Here is a tiny trained network, its code and every weight. The questions are about switching its units off for an input and a class, where a switched-off unit gives its printed mean instead of its output.

import numpy as np


def w(rows, s, z=0):
    codes = np.array(rows[::2]) - 128.0
    scale = np.full(codes.shape[1], s)
    scale[-1] = z or s
    return codes * scale


def norm(h):
    return h / np.sqrt((h * h).mean(-1, keepdims=True) + 1e-5)


def f(y):
    return y / 2 * (1 + np.tanh(0.7978845608 * (y + 0.044715 * y**3)))


def log_softmax(a):
    a = a - a.max(-1, keepdims=True)
    return a - np.log(np.exp(a).sum(-1, keepdims=True))


def net(x, mask):
    res = np.array(x, float).reshape(1, 8) / 4 @ E
    u = 0
    for l in range(3):
        y = f(norm(res) @ A[l][:, :-1].T + A[l][:, -1])
        res = res + np.where(mask[u : u + 4], y, B[l][:, -1]) @ B[l][:, :-1]
        u += 4
    return log_softmax(norm(res)[-1] @ U[:, :-1].T + U[:, -1])


A, B = {}, {}
E = w([
[152,97,158,164,146,125,129,100,124],'x0',
[79,100,130,154,153,111,2,89,145],'x1',
[111,157,207,70,85,154,130,85,93],'x2',
[96,67,114,216,124,161,216,163,168],'x3',
[171,59,165,194,118,39,30,149,139],'x4',
[159,202,158,113,23,147,174,146,141],'x5',
[64,145,107,138,205,94,142,234,149],'x6',
[94,154,76,219,69,86,77,166,183],'x7',
],0.0083)
A[0] = w([
[21,130,33,173,217,63,101,159,188,44],'0.n0',
[172,117,95,190,83,43,1,116,144,99],'0.n1',
[132,48,240,175,208,64,133,137,142,166],'0.n2',
[67,64,178,184,51,143,112,31,144,8],'0.n3',
],0.0083,0.0013)
B[0] = w([
[151,89,12,134,94,215,100,181,201,247],'0.n0',
[151,224,255,130,123,73,159,139,12,255],'0.n1',
[191,114,183,52,148,179,86,202,82,214],'0.n2',
[112,83,167,96,163,228,132,181,139,204],'0.n3',
],0.0097,0.0065)
A[1] = w([
[188,27,174,219,206,79,2,150,91,17],'1.n0',
[154,125,105,46,213,112,234,139,81,206],'1.n1',
[129,81,140,152,145,200,215,150,116,254],'1.n2',
[62,121,187,131,110,168,103,66,148,24],'1.n3',
],0.0078,0.00095)
B[1] = w([
[193,161,247,40,148,167,130,228,31,240],'1.n0',
[113,212,179,135,153,113,69,154,84,247],'1.n1',
[157,118,186,152,112,87,158,126,185,253],'1.n2',
[199,137,97,59,120,134,44,118,74,153],'1.n3',
],0.012,0.0053)
A[2] = w([
[55,102,44,109,240,112,59,150,77,1],'2.n0',
[162,188,140,44,197,167,123,128,82,112],'2.n1',
[206,35,81,149,96,154,111,168,180,184],'2.n2',
[178,73,121,105,95,165,85,1,94,113],'2.n3',
],0.0078,0.0054)
B[2] = w([
[65,32,16,213,112,201,146,244,231,129],'2.n0',
[137,65,110,62,57,120,19,165,55,255],'2.n1',
[137,90,83,136,197,197,100,111,155,187],'2.n2',
[97,94,149,107,253,65,78,132,147,151],'2.n3',
],0.011,0.0079)
U = w([
[148,48,41,191,155,177,114,157,199,193],'0',
[123,57,100,121,200,50,49,9,108,2],'1',
[115,199,163,211,91,82,213,117,120,66],'2',
[158,174,219,56,153,149,84,168,25,202],'3',
],0.015,0.0082)

Each question gives the input, the list of numbers given to net, and the class t.
The units are the neurons (one row each of A and B). Each row of codes is followed by its name. A weight is (code - 128) times the scale printed after its matrix; where a second scale follows, it is the last column's (A, B and U).
mask holds one flag per neuron, layer by layer. A switched-off neuron (its flag False) gives its mean, the last column of its row in B, instead of its output. The means were averaged over made-up inputs and are rounded, as every weight is.
A unit's drop is (log p(t) with every unit on - log p(t) with that unit switched off) / (log p(t) with every unit on - log p(t) with every unit switched off).
The circuit of an input: a set's keep is (log p(t) with only the set's units on - log p(t) with every unit switched off) / (log p(t) with every unit on - log p(t) with every unit switched off). Starting from all 12 units, units are removed one at a time, each time the one whose removal leaves the highest keep (on an exact tie, the one counted first), for as long as the keep stays at least 0.8.
circuit, biggest first: the units of the circuit, biggest drop first
most important unit: the unit with the biggest drop
k most important neurons: the k neurons with the biggest drops, biggest first
drop when u is switched off: that unit's drop, to one decimal
input [-5,0,-1,1,-1,-7,-4,4], class 0: circuit, biggest first => (0.n0)
input [-6,-4,8,4,-1,7,-7,6], class 2: circuit, biggest first => (2.n1 1.n0 0.n2)
input [-7,0,-2,4,-3,-8,2,-8], class 0: circuit, biggest first => (1.n0 2.n0)
input [8,4,-6,-4,-7,0,-4,-2], class 1: 4 most important neurons => (0.n1 1.n0 0.n2 2.n3)
input [0,-5,2,8,2,0,-4,-6], class 2: circuit, biggest first => (1.n2 1.n0 2.n1)
input [0,3,3,-4,-3,6,6,7], class 2: circuit, biggest first => (1.n0 2.n1 0.n2 1.n1)
input [-1,-5,-4,-6,-2,8,-2,8], class 2: 2 most important neurons => (1.n0 2.n1)
input [3,-8,4,4,2,6,8,-3], class 2: 2 most important neurons => (1.n0 1.n2)
input [7,-7,2,-1,-5,-6,7,2], class 0: circuit, biggest first => (0.n1 1.n0)
input [-3,0,-1,-2,-1,6,-4,8], class 2: 4 most important neurons => (1.n0 2.n1 0.n2 1.n1)
input [-7,-6,6,5,8,-6,6,2], class 0: 4 most important neurons => (0.n0 0.n1 2.n2 1.n1)
input [-7,1,-4,-5,1,2,4,4], class 0: 3 most important neurons => (0.n0 1.n0 1.n1)
input [-7,-6,-5,1,7,7,3,6], class 2: 2 most important neurons => (0.n1 2.n1)
input [-7,5,-3,-6,-1,2,8,6], class 0: most important unit => 0.n0
input [1,-3,4,0,-5,2,2,7], class 2: 2 most important neurons => (0.n0 1.n0)
input [3,-8,-3,1,1,2,4,4], class 0: drop when 0.n1 is switched off => 0.3
input [7,2,-5,4,-6,8,3,-3], class 2: drop when 0.n0 is switched off => 0.1
input [-8,-7,-3,7,0,5,-2,-8], class 2: drop when 1.n2 is switched off => 0.4
input [3,-7,-2,-6,-1,8,-2,6], class 2: drop when 2.n1 is switched off => 0.2
input [6,-4,-6,8,5,-6,-3,1], class 3: circuit, biggest first => (1.n0)
